What can hang from each mark:
fuzup: gebikig gido
vedopa: gido modan
panuf: gezel gido tuku vapuni vusa
magug: gezel tuku
gezel: fuzup magug
modan: gafare vedopa
vusa: gafare vapuni
gido: fuzup gebikig modan vapuni vedopa
gebikig: fuzup gezel panuf zafot
tuku: gezel kirer vusa
vapuni: magug tuku vedopa vusa
zafot: gezel magug panuf
kirer: modan panuf vapuni
gafare: kirer modan vapuni

Known rows, with every way that one mark hangs from another:
vusa[vapuni[magug[gezel[fuzup]] tuku[kirer]]]: -137  -316  -297  202  -31  -54  -34  -74  -159  338  -8  -286  -88  -23  -311  260  -3  131  -151  135  -174  -91  -93  21  -95  9  185  -201  8  67  56  -92  -261  -243  66  87  -212  84  -148  257  -123  -138  -67  159  -262  239  -156  19  -123  43  -93  -86  -196  -66  -295  69  403
vapuni[magug tuku[gezel[fuzup] kirer] vusa]: -153  -279  -488  212  -193  -95  -137  56  -98  358  -107  -253  -142  4  -194  292  51  -237  -98  157  17  28  -58  164  -169  -188  303  -84  -15  -51  42  -177  -286  -304  59  -22  -291  214  -40  252  -56  -49  61  268  -127  155  54  -279  -116  178  -60  -177  123  10  -306  155  241
magug[gezel[fuzup[gido]] tuku]: -123  -351  -150  -54  19  35  -100  256  11  217  -33  -209  -67  -103  -295  177  27  31  106  52  -130  21  -68  -2  -134  221  217  -287  133  6  222  1  -266  -155  31  169  -138  132  118  228  -206  -61  -184  264  -66  149  -103  154  -53  -116  -91  10  -262  -143  -303  83  32
zafot[panuf[gido vapuni[vedopa]]]: -150  -318  16  -42  117  24  -344  -171  31  349  -51  -259  -59  117  -252  -15  -38  -338  33  84  -69  -130  -81  -19  -79  266  214  -108  48  -156  116  62  -156  -670  -7  159  -203  160  97  245  -199  -175  5  180  -124  190  234  -54  -160  -170  409  -63  171  11  -160  39  148
vedopa[gido[vapuni[vusa]] modan[gafare]]: -141  -63  24  35  -268  21  46  -103  -173  259  -138  -114  184  80  -220  54  -150  372  -320  75  -135  208  -25  356  85  294  348  41  -123  182  6  -69  -238  4  -102  84  -168  237  -21  217  -151  9  13  216  -83  271  320  -23  -249  -34  288  -3  -54  -80  -248  72  366
magug[gezel[fuzup[gebikig]] tuku]: -178  -372  -191  65  179  17  -66  154  -6  253  -8  -216  -80  -107  -240  168  44  -149  88  40  -116  184  -77  142  -159  236  150  -265  81  -22  151  96  -247  -145  -14  190  -87  81  139  246  -177  -159  -255  306  -44  150  -216  130  -81  -68  -42  -10  -138  -153  -296  123  31
fuzup[gebikig[panuf[vusa] zafot[gezel[magug]]]]: -421  -317  -195  162  -163  -32  -402  21  85  341  -121  -307  -79  -79  -19  -24  97  -321  46  112  -13  23  -92  17  2  180  392  -201  -1  -163  46  -33  -240  -159  75  75  -98  272  -71  192  -240  -150  -213  182  50  182  -94  215  -131  -53  -50  19  273  -167  -198  212  28
kirer[panuf[gezel vapuni vusa]]: -252  -496  -331  -15  -148  -42  -430  -15  -98  375  -138  -268  2  119  -313  109  139  313  134  117  -53  -408  -91  145  -107  215  211  -112  133  -219  251  102  -161  -427  73  82  -274  299  -173  224  -131  -83  44  88  -7  144  104  55  -217  -58  210  -75  18  -39  -204  -139  235
gebikig[fuzup[gido[vapuni]]]: -161  -219  59  -9  -248  58  -57  139  -44  269  -42  -253  -69  -218  -291  186  -6  235  158  155  -191  -168  -127  -16  -53  328  301  -133  -36  20  235  12  -230  89  55  162  -267  253  -2  234  -269  -93  -90  94  -115  246  164  45  -44  -61  124  -37  -68  -119  -413  -1  45
gafare[kirer[vapuni] modan]: -64  -320  -357  225  -175  -17  -401  136  -87  318  -118  -384  7  119  -458  -15  -18  -251  107  90  -139  124  -8  318  60  148  278  -391  -184  189  139  -83  -152  -353  71  48  -188  60  -96  82  -50  -42  -127  168  -77  106  -167  50  -175  -57  412  101  -150  -63  -496  89  516
magug[gezel[fuzup] tuku[vusa[vapuni]]]: -106  -390  -128  90  225  0  -38  13  -253  289  17  -285  12  -93  -225  190  44  -22  48  56  -107  -82  -92  -15  -97  146  32  -229  137  91  139  66  -251  -226  5  165  -73  174  1  289  -100  -145  -200  344  -128  188  -219  95  0  -71  -178  -28  -145  -252  -320  64  336
fuzup[gido[vapuni[vedopa[modan]]]]: -108  -149  198  -127  -299  87  -148  109  26  275  -117  -275  8  -20  -354  59  -46  -168  -62  91  -144  91  -85  12  -8  293  406  -84  -41  19  175  -117  -149  27  -24  151  -184  210  160  190  -175  5  -138  130  -105  260  262  42  -212  -34  160  54  9  -86  -365  166  215
modan[gafare vedopa[gido[fuzup]]]: -181  -157  59  200  -146  41  35  -1  -5  212  -4  -200  24  -31  -195  9  -134  369  -226  86  -151  7  -58  196  -2  460  451  -41  -86  233  243  -29  -355  -77  -62  16  -74  186  -19  248  -135  139  -98  241  123  187  221  10  159  -269  479  -211  68  -88  -342  -12  -33
vedopa[gido[fuzup modan]]: -176  -180  -87  46  -168  16  -187  55  -91  153  -193  -102  -23  -14  -187  183  1  175  -191  130  -208  -111  -42  170  28  324  298  -39  -129  -20  70  74  -312  -49  -25  99  -132  110  57  285  -117  -47  -57  109  -52  200  160  28  -222  -94  284  -168  -166  -94  -436  113  107
vedopa[gido[gebikig[gezel[fuzup] zafot]] modan[gafare]]: -252  -82  -128  88  -195  0  -38  -36  -191  105  -129  -57  199  -93  -243  22  -145  52  -225  93  -142  321  -3  272  -1  414  539  -76  -129  156  -7  -121  -339  -96  -60  193  -113  335  114  147  -224  74  -178  282  59  182  -141  -17  -307  -134  129  -69  31  -87  -322  194  17
kirer[modan[vedopa] vapuni[magug tuku]]: 75  -170  -261  85  -8  -34  -163  86  -20  308  16  -343  0  45  -408  47  13  106  -279  134  -47  125  59  300  -14  186  369  -175  -265  415  129  -79  -210  -310  -13  24  -133  134  -56  106  -128  208  136  263  -115  197  163  9  121  -35  216  43  -187  -138  -415  76  190
gebikig[fuzup gezel zafot[magug]]: -203  -296  -214  356  -260  1  -204  68  -121  178  -97  -255  -12  -303  -107  87  31  -39  167  188  -135  -108  -83  -6  -49  123  327  -179  -81  -79  293  -116  -306  -62  -34  144  -277  444  -21  166  -251  115  -126  173  -73  142  -134  13  -274  16  50  -38  47  -107  -474  185  -166
panuf[gezel[magug] vusa]: -232  -332  -300  -220  -187  -58  -356  209  -85  343  -165  -292  18  -165  -78  59  81  169  47  91  -15  -294  -107  -23  -124  163  225  -114  24  -221  427  -84  -238  -326  33  143  -318  336  -227  332  -68  28  -159  55  -128  114  89  107  -139  -121  40  -86  99  -127  -77  11  369
gebikig[fuzup[gido[vapuni]] panuf]: -246  -257  234  48  -202  53  -109  66  -87  291  -1  -265  -55  -119  -261  188  -15  156  159  190  -176  -234  -112  -91  14  245  176  -92  -70  6  -22  107  -242  116  117  135  -203  241  -110  208  -326  -280  16  159  -39  294  207  97  -37  -31  33  9  -2  -139  -401  -22  -39
vedopa[gido[fuzup modan vapuni]]: -166  -182  64  9  -159  66  -157  -18  -180  141  -168  -125  3  -8  -137  247  3  306  -251  143  -196  -120  -62  195  69  341  192  55  -109  -42  77  154  -255  103  -49  107  -139  113  87  231  -143  -162  -122  150  -83  282  215  92  -251  5  196  -104  -156  -100  -412  83  160
vapuni[magug[gezel] vedopa]: -23  -245  -71  56  -27  5  -32  59  51  301  -84  -278  -30  -46  -226  97  52  -280  -124  116  -118  35  -44  -53  -54  139  427  -141  -174  -100  104  -111  -277  -339  -101  46  -304  197  123  318  -18  60  3  205  -195  185  131  -200  -229  -2  316  -177  25  -69  -304  197  358
vusa[vapuni[magug tuku]]: -68  -273  -113  115  -164  -36  -81  -123  -146  346  -39  -263  23  16  -264  185  0  72  -239  149  -160  -103  -78  114  -38  102  280  -84  -88  173  86  -105  -186  -289  -76  55  -173  125  -142  205  -154  -138  36  107  -260  200  -43  75  13  -49  101  -66  -210  -86  -369  6  449
modan[vedopa[gido[fuzup[gebikig] vapuni[tuku]]]]: -143  -162  135  161  -60  47  -42  36  32  228  -10  -246  -22  -80  -188  179  -24  -94  -178  123  -179  106  -101  137  7  383  258  64  -88  84  249  89  -214  6  26  75  -26  85  12  126  -158  -99  -168  201  92  244  217  40  -9  -45  207  -139  146  -79  -375  88  -57
fuzup[gido[gebikig[gezel panuf[vusa]] vedopa[modan]]]: -292  -201  106  -93  -353  16  -483  89  35  216  -137  -215  46  -115  -401  61  -82  -191  136  119  -45  47  -92  -167  -45  339  422  -180  -30  64  132  -96  -186  -59  81  171  -104  446  84  97  -157  80  -160  230  34  233  -67  40  -145  -92  36  -52  196  -97  -245  212  15
kirer[modan[vedopa] panuf[vapuni]]: -142  -292  -105  176  -48  -13  -360  -111  64  297  -51  -305  -100  206  -415  37  65  269  -32  87  -127  -60  32  186  -19  263  229  -265  -32  149  140  -10  -189  -290  82  -10  -72  128  108  205  -178  88  120  191  57  143  176  103  -65  -154  455  66  -79  -168  -369  -22  -137
kirer[modan[gafare] panuf[gezel gido[vedopa]] vapuni]: -8  -354  -215  -39  -32  -23  -425  137  -137  294  -3  -213  4  142  -423  -188  38  613  -60  108  54  -128  34  226  -46  485  447  -208  -106  212  117  167  -245  -478  -32  99  -191  402  15  47  -201  162  37  247  118  229  247  87  -7  -13  150  72  -238  -37  -365  -96  428
gezel[fuzup[gebikig] magug]: -270  -213  -339  -5  -56  3  -61  134  105  283  -140  -259  -133  -153  -145  97  -41  -17  -74  32  -81  132  -79  32  -224  145  213  -256  -84  0  160  32  -299  94  94  193  -135  140  72  400  -209  -215  -268  131  -83  245  -148  196  -120  -132  4  16  77  -177  -205  111  -55
fuzup[gido[gebikig[zafot] vedopa]]: -189  -300  86  -35  -337  7  -470  114  240  140  -110  -225  -64  -113  -331  61  -26  -230  153  134  -48  45  -106  -141  -29  499  593  -289  25  135  350  -132  -212  -194  42  81  -115  376  237  97  -230  78  -306  102  76  211  -171  149  -18  -191  156  -130  76  -102  -321  207  -66
gafare[modan vapuni[magug[gezel] tuku[kirer]]]: -45  -246  -315  243  -116  -66  -6  -65  27  366  -150  -312  -88  34  -287  188  10  118  -182  165  -98  85  41  265  -106  -54  428  -223  -91  -31  101  -139  -142  -309  -42  63  -213  -54  -340  40  -12  -7  -29  152  -45  45  -219  -103  -105  99  242  -84  -37  39  -321  204  477
zafot[gezel magug panuf[gido tuku vapuni vusa]]: -305  -387  -515  -80  -84  -19  -500  -177  80  450  -102  -302  -160  -27  189  98  44  283  -10  -7  67  -454  -161  97  -28  135  124  -151  182  -307  248  -16  -207  -714  -110  234  -250  276  -287  158  -230  -260  96  218  -64  229  -160  126  27  6  350  103  100  35  3  -67  164
magug[tuku[gezel vusa[vapuni[vedopa]]]]: -50  -300  111  77  111  12  -220  -47  -289  329  46  -377  19  -62  -72  50  55  -424  -2  119  -49  59  -109  101  -72  160  279  -85  45  109  200  -62  -174  -332  -158  91  -41  222  58  201  12  -75  -105  345  -43  128  -87  -38  17  -14  -60  -25  59  -214  -433  93  594
magug[tuku[gezel[fuzup] vusa]]: -144  -335  -153  57  75  3  -213  62  -230  277  -26  -287  -39  -129  -102  138  29  -331  4  87  -4  42  -80  167  -159  128  266  -160  90  95  185  -35  -229  -178  -88  130  -79  225  102  235  -94  -144  -99  369  55  94  -126  36  59  -68  -66  -37  49  -229  -449  43  251
modan[gafare[kirer vapuni[vusa]]]: -173  -347  -209  272  -167  -41  134  -34  -116  351  -88  -294  10  168  -242  5  -83  314  61  95  -77  17  -60  389  3  172  348  -164  23  133  -10  -77  -215  -436  -41  -46  -151  185  -254  214  -69  25  -210  219  -121  176  131  36  56  -137  465  -108  -67  -33  -336  -32  232
tuku[gezel[magug] vusa[gafare[modan vapuni]]]: -99  -95  -121  -32  148  -92  -127  30  -258  332  -72  -365  -76  -182  -32  15  15  13  -98  140  -10  -101  -9  139  -145  -29  291  -219  -31  39  346  -126  -176  -244  -121  194  -126  190  -260  266  102  -33  -119  333  69  17  -307  -20  119  -30  83  -62  293  -211  -357  123  916
tuku[gezel[fuzup[gido]] vusa[gafare[kirer[vapuni]]]]: -155  -223  -377  -11  113  -64  -140  284  -351  301  12  -345  -114  -160  -328  73  14  -169  161  115  -69  -208  -110  70  -114  52  257  -273  78  138  226  -55  -253  -301  126  196  -161  302  -74  282  -21  -94  -170  389  37  163  -124  -20  50  -9  -124  -66  134  -178  -567  4  638
zafot[gezel[fuzup[gido[vedopa]]] magug]: -214  -253  -426  17  -365  21  -325  154  181  268  -220  -252  -156  -251  -105  132  17  115  -39  -21  -25  -123  -147  -90  -96  173  361  -359  -28  4  82  -77  -322  84  -12  126  -153  304  74  187  -267  -8  -167  156  21  262  -341  199  -141  -41  76  87  -70  -66  -325  94  40
modan[gafare[kirer[panuf] vapuni] vedopa[gido[fuzup]]]: -154  -284  -86  458  -56  15  174  57  -34  262  -10  -251  20  177  -224  -17  -107  561  -65  109  -190  3  -47  328  41  335  443  -42  -44  210  45  48  -281  -270  21  -70  3  139  -238  92  -66  71  -139  266  119  218  299  60  82  -162  459  -144  25  -62  -412  -87  -15
vapuni[magug tuku[kirer] vedopa[modan] vusa]: 14  -175  -163  277  -208  -80  -101  90  87  404  -161  -271  61  134  -289  122  -36  -530  -242  119  -16  235  7  178  -83  -121  355  3  -228  37  -166  -235  -198  -385  -93  18  -302  153  -18  192  63  112  61  222  -277  205  294  -491  -289  204  236  -123  297  -48  -219  396  246
vapuni[magug[gezel] tuku vusa[gafare]]: 11  -231  -175  63  15  -140  -4  164  -42  327  -62  -170  11  -10  -273  255  63  102  -146  145  -47  -210  -3  126  -64  -42  132  -104  -72  8  107  -93  -201  -556  -106  87  -321  169  -171  250  -23  -17  44  297  -265  103  23  -204  84  64  198  -207  9  -84  -222  156  519
panuf[gezel vapuni[vusa[gafare]]]: -120  -347  -181  -167  -55  -107  -274  4  -185  363  -45  -266  38  -8  -246  147  132  28  110  151  -93  -382  -100  130  -79  119  -22  -111  133  -172  256  80  -226  -619  -76  115  -306  255  -138  295  -78  5  -99  107  -134  115  -44  -121  -140  -64  306  -126  52  40  -170  -42  467
gido[fuzup modan vapuni[vusa] vedopa]: -142  -321  108  105  -171  55  -468  -23  -91  173  -185  -150  14  62  -241  215  32  132  -107  122  -19  -126  -48  136  25  228  -23  35  -86  81  111  298  -212  251  -145  -2  -110  317  230  207  -46  8  -240  305  -134  340  102  -22  -86  102  213  -155  132  -111  -324  250  -50
tuku[gezel kirer[modan[vedopa] panuf vapuni] vusa]: -183  -269  -251  326  137  -52  -419  -20  -248  357  43  -472  -220  57  -380  4  44  -95  77  148  34  65  -40  162  -56  127  405  -328  43  139  180  -162  -229  -243  142  48  -61  313  50  219  46  227  37  375  138  171  64  -80  -57  82  -8  42  149  -233  -468  101  546
vedopa[gido[gebikig] modan[gafare[vapuni]]]: -172  -85  -14  7  -73  -17  164  -140  -135  208  -126  -103  159  16  -190  34  -171  286  -244  81  -155  335  -21  456  4  470  529  -54  -155  229  -81  -80  -243  -151  -131  181  -64  152  -142  161  -131  18  -121  194  8  217  -43  11  -148  -180  373  -90  -66  -65  -270  59  352
modan[gafare vedopa[gido[vapuni[tuku[vusa]]]]]: -133  -82  248  168  -150  16  23  -87  16  262  32  -293  67  -25  -277  78  -161  467  -282  107  -50  32  -68  166  35  419  438  25  -59  331  225  -67  -227  -209  -66  42  -49  203  -99  140  -133  -2  -94  302  171  237  195  48  262  -129  343  -163  179  -140  -273  17  35
gezel[fuzup[gebikig[panuf[vusa] zafot]] magug[tuku]]: -297  -372  -264  109  -11  8  -241  169  68  268  -99  -272  -34  -61  50  38  4  -87  -32  72  -4  72  -48  28  -174  70  160  -179  -25  24  116  94  -271  -23  114  138  -81  167  -33  242  -235  -310  -266  249  -34  237  -63  288  -95  -102  -275  85  187  -267  -135  156  -226
fuzup[gebikig gido[modan vedopa]]: -271  -121  43  -16  -383  15  -480  142  356  272  -143  -229  -172  -51  -536  31  -30  54  132  110  -77  138  -113  -69  -71  355  561  -239  -24  117  258  -51  -185  -64  7  124  -19  283  275  188  -138  125  -238  85  81  247  -51  126  0  -45  185  -77  105  -73  -326  316  -104
modan[gafare[kirer vapuni[magug[gezel] tuku]] vedopa]: -107  -239  -123  382  -12  -56  184  34  78  340  56  -344  -2  105  -352  30  -116  417  -48  119  -98  143  -24  337  -10  133  451  -123  -35  316  85  -165  -223  -483  -96  -55  -76  116  -318  87  -43  150  -154  322  21  165  50  12  339  -93  450  -173  50  -47  -301  20  -15
gebikig[fuzup panuf[tuku[gezel]] zafot]: -275  -378  -111  244  -45  -62  -297  44  -112  248  108  -250  -83  -114  5  124  80  -273  92  245  -132  -117  -39  145  46  147  259  -85  -27  12  166  91  -367  -220  -42  95  -166  301  -234  149  -301  -322  162  298  174  152  -145  54  41  36  23  -70  107  -93  -498  91  -281

Rows:
-298  -251  -167  15  -182  -8  -220  87  -105  261  -28  -282  -45  -131  -63  207  -50  -19  -190  136  -68  -145  -30  -117  -105  -14  32  -126  -14  -125  57  98  -363  -131  2  219  -142  281  -149  252  -231  -358  49  317  -12  220  -199  185  -107  6  -72  94  18  -96  -230  85  -274
gebikig[gezel[fuzup magug] panuf[tuku]]
-72  -186  46  75  2  28  -69  78  -69  143  -146  -144  139  -29  -95  14  -14  -635  -187  92  -187  272  -20  196  19  417  418  14  -254  5  -15  11  -278  -91  -69  140  -139  167  150  183  -87  -10  -197  201  -33  215  87  -215  -428  -57  255  -150  172  -106  -421  292  135
vapuni[vedopa[gido[fuzup gebikig[zafot]] modan]]
-80  -139  -76  57  -20  -16  -55  -164  -345  361  -11  -362  -20  -100  -79  78  75  -293  -123  170  -106  -58  -131  -72  -13  73  464  3  -71  14  189  -141  -273  -334  -26  22  -141  341  -1  315  54  -23  62  253  -38  202  61  -210  -152  76  -54  -182  144  -118  -471  77  846
tuku[gezel vusa[vapuni[magug vedopa[gido]]]]
-200  -246  172  185  -25  -37  -303  169  -186  272  -5  -364  48  -104  -90  75  -77  -96  2  167  -46  -165  -42  -132  -43  -47  42  -203  -8  -41  -49  -74  -196  -347  -58  175  -123  269  -114  159  -66  -199  -152  358  -118  136  -68  150  -44  -17  -33  116  124  -300  -247  112  232
gebikig[gezel[magug[tuku[vusa[gafare[kirer]]]]] panuf]
20  -170  119  -11  43  0  -13  33  -205  314  -78  -211  127  24  -200  137  32  -146  -215  105  -102  12  -25  106  26  49  69  6  -161  -30  40  -9  -184  -193  -184  119  -304  228  93  277  29  14  -55  352  -346  258  265  -232  -279  115  225  -44  179  -111  -212  247  660
gido[vapuni[magug[gezel] vedopa[modan] vusa[gafare]]]
-157  -120  74  187  -133  -35  -137  -96  60  283  -75  -228  24  127  -431  65  -90  533  -228  132  -38  87  22  354  -21  198  434  -44  -123  360  42  -83  -232  -306  -240  38  -7  130  -115  177  -48  222  -51  300  -5  174  21  53  334  -149  465  -153  69  -75  -264  184  -92
gido[modan[gafare[vapuni[magug tuku]] vedopa]]
-153  -335  -157  362  -96  -36  -353  167  43  279  -66  -310  -102  189  -432  15  17  -37  128  65  -171  44  -7  169  77  206  257  -344  -87  155  33  -155  -187  -413  134  -43  -76  126  111  163  -122  22  -58  205  -23  114  225  150  -106  -128  453  85  -101  -231  -510  45  -76
gafare[kirer[modan[vedopa] panuf]]
-49  -145  -202  77  -36  -68  -59  -56  -79  360  -149  -370  -36  -35  -172  77  27  -63  -149  141  -7  127  41  312  -133  -28  405  -124  -93  66  222  -80  -98  -216  -71  100  -69  49  -385  62  -2  -84  -61  239  153  4  -339  -42  88  71  104  -60  141  -61  -407  165  517
gafare[modan vapuni[tuku[gezel[magug] vusa]]]
-145  -150  150  133  -88  -11  147  -165  -42  257  -27  -238  87  60  -183  50  -89  351  -85  111  -72  144  -76  225  32  469  437  -5  -66  249  148  -14  -289  -428  -34  -7  14  220  -165  176  -55  180  -175  276  59  229  144  -37  152  -270  447  -229  161  0  -159  42  171
modan[gafare[vapuni[vusa]] vedopa[gido[gebikig]]]
-90  -156  4  102  -13  40  36  -68  -214  309  -61  -228  89  8  -186  -3  -6  -338  -194  87  -290  170  -99  120  8  287  266  18  -188  54  15  74  -249  -40  -17  126  -62  111  13  265  -61  -62  -125  130  -179  279  122  -105  -400  -22  94  -50  2  -67  -430  172  498
vusa[vapuni[vedopa[gido[fuzup[gebikig]] modan]]]
-167  -142  345  -173  -220  96  -68  8  -11  224  -69  -253  51  -20  -311  66  -89  6  -30  72  -74  179  -97  129  -10  496  452  -72  -66  82  101  -116  -156  -14  -89  195  -151  255  210  169  -177  -18  -320  217  -51  292  10  6  -45  -73  243  -4  85  -107  -283  149  216
fuzup[gido[gebikig vapuni[vedopa[modan[gafare]]]]]
-94  -211  63  119  -11  -15  -108  -146  -242  375  -79  -345  90  -10  -298  16  -26  -395  -97  81  -122  -13  -89  6  -5  179  247  -104  -72  154  44  -95  -186  -219  -54  137  -95  247  -29  327  -7  -8  -91  203  -160  220  40  -100  -126  -80  164  -66  155  -224  -408  170  548
tuku[vusa[vapuni[vedopa[modan]]]]
-294  -411  21  -36  -117  -19  -408  -153  -299  365  -93  -263  -19  82  -144  31  26  -158  81  137  -98  -337  -119  -116  26  229  90  -84  14  -28  58  43  -201  -459  192  123  -183  178  -303  250  -197  -299  13  148  -107  254  405  170  -85  -190  41  -79  30  -47  -258  -72  439
gebikig[panuf[gido vusa[vapuni]]]
-246  -84  171  -14  -376  28  -326  88  162  247  -90  -235  -66  45  -542  8  -89  411  18  96  -93  -6  -55  47  5  344  518  -194  3  242  251  -214  -262  -185  -61  88  -53  246  142  260  -146  291  -125  175  38  180  111  126  234  -242  382  -68  -7  -102  -299  181  -99
fuzup[gido[modan[gafare vedopa]]]
-192  -162  49  -43  -194  4  -161  -30  -129  143  -121  -183  28  -174  -182  212  -23  -130  -53  147  -156  54  -110  -8  0  467  410  -120  -84  -93  142  -60  -258  -333  39  169  -150  245  106  183  -153  -88  -154  138  -31  170  -71  26  -310  -137  205  -137  -83  -49  -316  79  272
vedopa[gido[gebikig[gezel]]]
-246  -267  -227  153  -194  1  -318  214  146  285  22  -196  -76  -230  -118  82  72  -25  104  135  -118  -226  -85  -59  41  268  494  -197  95  -140  220  -32  -344  -304  -75  149  -179  421  42  104  -381  -28  30  219  -16  113  -210  71  22  -55  52  62  79  -116  -320  197  -298
gebikig[fuzup[gido] zafot[gezel panuf[tuku]]]
0  -263  209  25  -111  17  -106  9  -52  306  -95  -309  67  70  -234  199  41  -348  -151  112  -14  45  -62  155  -5  194  105  84  -113  -15  58  99  -95  -236  -55  51  -199  140  9  146  -99  -215  -138  268  -160  256  217  -127  -154  126  158  -84  152  -52  -295  191  186
gido[vapuni[tuku vedopa vusa]]
-164  -305  -194  100  14  -18  -205  -187  99  362  -46  -240  -32  111  -307  168  -67  75  -164  111  -56  -140  -41  189  -101  67  259  -115  29  -38  61  -25  -132  -437  -88  80  -198  157  1  221  -226  -184  145  185  -179  138  -65  20  -4  -90  375  -44  27  -83  -175  -3  22
zafot[panuf[vapuni[magug tuku]]]
-186  -462  68  -344  47  55  -293  85  -410  263  -111  -212  59  -143  89  118  183  -320  159  111  -2  -353  -173  1  -74  515  68  200  18  -414  290  203  -191  -424  22  254  -358  322  -55  165  -96  -199  -458  190  -63  256  347  -167  -174  29  19  -249  313  38  -217  -8  471
panuf[gezel gido[fuzup gebikig vapuni[vedopa]] vusa]
-194  -220  15  -142  -210  36  -350  120  86  144  -142  -171  -49  -81  -456  272  -42  137  -32  80  -30  5  -79  -2  -108  358  231  -141  -53  203  97  142  -205  58  63  184  -72  219  210  134  -240  -199  -307  256  23  326  -230  154  -1  -27  -37  -77  44  -95  -313  192  -265
gezel[fuzup[gido[gebikig modan vapuni[tuku] vedopa]]]
-219  -236  -250  -45  -71  -10  60  83  -57  260  -128  -176  -79  25  -444  147  29  425  101  69  -105  -48  -41  73  -77  155  254  -207  89  -3  112  35  -325  -166  85  105  -134  226  -44  350  -142  120  -174  268  -70  214  -45  34  -40  -85  51  -132  -154  -11  -258  144  69
magug[gezel[fuzup[gido[modan[gafare[vapuni[vusa]]]]]]]
-125  -294  394  -99  35  76  -170  -126  -130  192  -59  -301  39  -53  -147  203  10  -411  -46  94  -50  141  -120  132  0  523  183  -51  -135  -29  64  80  -124  -141  -101  179  -155  160  230  183  -122  -269  -378  261  -125  294  -103  10  -168  -52  295  -75  160  -125  -279  140  283
gido[gebikig vapuni[vedopa]]
